Small tables with named rows and columns. After each table, cells are looked up by row and column.

zalo
columns: tosad, puv
lebavis: [68.0, 67.0]
rafom: [24.8, 73.3]
gogab: [80.7, 30.9]
lefot: [33.6, 36.3]
somufo: [32.3, 39.3]
raleki: [83.8, 82.3]
tuk: [61.2, 53.3]
zoru: [83.2, 46.8]
zab: [50.2, 79.7]

tosad of zoru is 83.2
puv of gogab is 30.9
puv of lebavis is 67.0
puv of lefot is 36.3
puv of somufo is 39.3
puv of zoru is 46.8
puv of rafom is 73.3
tosad of lefot is 33.6
tosad of somufo is 32.3
tosad of tuk is 61.2
puv of raleki is 82.3
tosad of raleki is 83.8
tosad of zab is 50.2
puv of tuk is 53.3
tosad of gogab is 80.7
tosad of rafom is 24.8
Row with the largest tosad: raleki

bod
     kasab  mulas
dek    206     79
mas     55    177
lol    173     64

What is the kasab of lol in bod? 173
What is the kasab of dek in bod? 206
What is the mulas of dek in bod? 79
What is the mulas of lol in bod? 64
What is the mulas of mas in bod? 177
What is the kasab of mas in bod? 55

dib
         vez  votifi
digepor  101     196
visav     41     181
guva      91     222
ropub     81     210
dekugo   110     176
digit     69     211
beniru    56     184
zuf       84     214
rava     100     199
senup     44     180
napit     44     183
nurum     59     206
feva       7     127
bageziz    5     167

What is the vez of zuf in dib? 84
What is the votifi of visav in dib? 181
What is the vez of senup in dib? 44
What is the vez of nurum in dib? 59
What is the vez of napit in dib? 44
What is the vez of feva in dib? 7
What is the vez of rava in dib? 100
What is the votifi of senup in dib? 180
What is the vez of digepor in dib? 101
What is the vez of bageziz in dib? 5
What is the votifi of dekugo in dib? 176
What is the vez of ropub in dib? 81
What is the votifi of napit in dib? 183
What is the votifi of feva in dib? 127
What is the vez of digit in dib? 69
What is the votifi of beniru in dib? 184
What is the votifi of digepor in dib? 196
What is the votifi of zuf in dib? 214
What is the votifi of digit in dib? 211
What is the votifi of nurum in dib? 206
Row with the largest votifi: guva

Table kab
,siza,mato,zin,nuse,fugeri
guriv,121,157,117,184,130
nek,175,138,207,68,225
mogomos,174,134,208,60,226

What is the siza of guriv in kab? 121
What is the fugeri of nek in kab? 225
What is the mato of guriv in kab? 157
What is the siza of mogomos in kab? 174
What is the zin of guriv in kab? 117
What is the fugeri of mogomos in kab? 226
What is the fugeri of guriv in kab? 130
What is the nuse of guriv in kab? 184
What is the siza of nek in kab? 175
What is the mato of nek in kab? 138
What is the zin of nek in kab? 207
Row with the largest mato: guriv

dap =
|  | ronegu | sozura | namusul | dibebu | sisuto | vip | tane | kufun | zetum |
|---|---|---|---|---|---|---|---|---|---|
| kas | 127 | 94 | 127 | 127 | 127 | 134 | 124 | 119 | 146 |
| rolo | 36 | 131 | 209 | 214 | 84 | 78 | 214 | 94 | 67 |
| nif | 124 | 114 | 126 | 126 | 127 | 137 | 123 | 128 | 135 |

dibebu of nif: 126
namusul of kas: 127
tane of rolo: 214
sozura of nif: 114
vip of nif: 137
sisuto of nif: 127
ronegu of kas: 127
zetum of rolo: 67
dibebu of kas: 127
kufun of rolo: 94
vip of kas: 134
dibebu of rolo: 214
zetum of nif: 135
sozura of rolo: 131
ronegu of nif: 124
zetum of kas: 146
sisuto of rolo: 84

zadigo:
         bik  gazano  rusipod  gef
lol       31     137      149  171
vipakug  181     177      107  105
mik      173     103      206  143
fet      122     147       65   80
lovavo   130     150      104  113
bopu     111     143      115  136
vude     108     147       79   97
sigol    111     165      113  151
sogusi   132      97      131  111
sigit     60     135       96  107
mobeged  163     104      171  124

gef of lovavo: 113
bik of bopu: 111
rusipod of fet: 65
rusipod of vude: 79
gef of vipakug: 105
gazano of lovavo: 150
bik of sogusi: 132
gef of lol: 171
rusipod of sogusi: 131
gef of bopu: 136
gef of sigol: 151
gef of fet: 80
bik of lovavo: 130
bik of vude: 108
gazano of fet: 147
gazano of sogusi: 97
rusipod of mobeged: 171
gef of vude: 97
rusipod of bopu: 115
bik of sigol: 111

fik =
	lon	gotas	lomura	vosonis	lazotu
modan	5880	4918	3671	8084	4692
bimena	5821	6493	4732	8288	5892
ras	5562	5282	7044	3094	6239
kotan	3960	6841	5656	7697	7012
tefutul	5594	4130	3664	7280	5177
folaze	4870	5778	3969	7090	3740
vunu	5914	6101	5512	4036	5741
kepin	5669	5945	3907	2498	5706
baki	5304	4687	4188	7722	4728

lon of modan: 5880
gotas of kepin: 5945
lomura of modan: 3671
lomura of kotan: 5656
lazotu of folaze: 3740
vosonis of modan: 8084
gotas of kotan: 6841
gotas of vunu: 6101
lazotu of tefutul: 5177
Which row has the largest lomura? ras

tudaz.csv
,refama,saz
leget,-756,-283
rud,721,168
lon,-199,643
sekugid,-658,286
ziri,384,670

refama of ziri: 384
refama of sekugid: -658
saz of rud: 168
refama of rud: 721
refama of leget: -756
saz of sekugid: 286
Row with the largest refama: rud

buga
columns: pedu, kudula, vukim, gupogat
bivolav: [-0.241, -0.429, 0.449, -0.310]
mogo: [0.287, 0.415, -0.215, 0.354]
sufup: [0.525, 0.536, 0.317, 0.723]
mot: [0.676, 0.790, -0.703, 0.805]
vir: [0.001, 0.159, 0.319, 0.023]
vif: [0.145, 0.475, 0.080, 0.017]

vukim of vif = 0.080
gupogat of bivolav = -0.310
vukim of vir = 0.319
vukim of bivolav = 0.449
pedu of sufup = 0.525
pedu of vir = 0.001
kudula of vir = 0.159
pedu of mogo = 0.287
vukim of mot = -0.703
gupogat of mot = 0.805
kudula of vif = 0.475
vukim of sufup = 0.317

zeve =
|  | bofa | doduki | pefe | sonis | bosupi |
|---|---|---|---|---|---|
| faneta | 7 | 157 | 41 | 159 | 104 |
| bifep | 70 | 182 | 31 | 90 | 66 |
| navo | 70 | 182 | 32 | 90 | 66 |
| pavubu | 176 | 55 | 197 | 123 | 155 |
| tazodo | 86 | 188 | 28 | 72 | 56 |
| dasu | 183 | 114 | 135 | 65 | 100 |
| zapo | 203 | 94 | 162 | 67 | 113 |
| lelodo | 88 | 77 | 150 | 170 | 157 |
| gif | 99 | 109 | 118 | 133 | 124 |
| ruso | 39 | 169 | 35 | 125 | 84 |
| zuval | 43 | 143 | 66 | 145 | 108 |
| vek | 86 | 188 | 28 | 72 | 56 |
| pom | 183 | 113 | 135 | 65 | 100 |

What is the sonis of ruso in zeve?
125
What is the sonis of lelodo in zeve?
170
What is the sonis of vek in zeve?
72
What is the doduki of dasu in zeve?
114
What is the sonis of tazodo in zeve?
72
What is the sonis of navo in zeve?
90
What is the bofa of pavubu in zeve?
176
What is the pefe of zuval in zeve?
66
What is the bofa of bifep in zeve?
70
What is the pefe of ruso in zeve?
35
What is the bosupi of ruso in zeve?
84

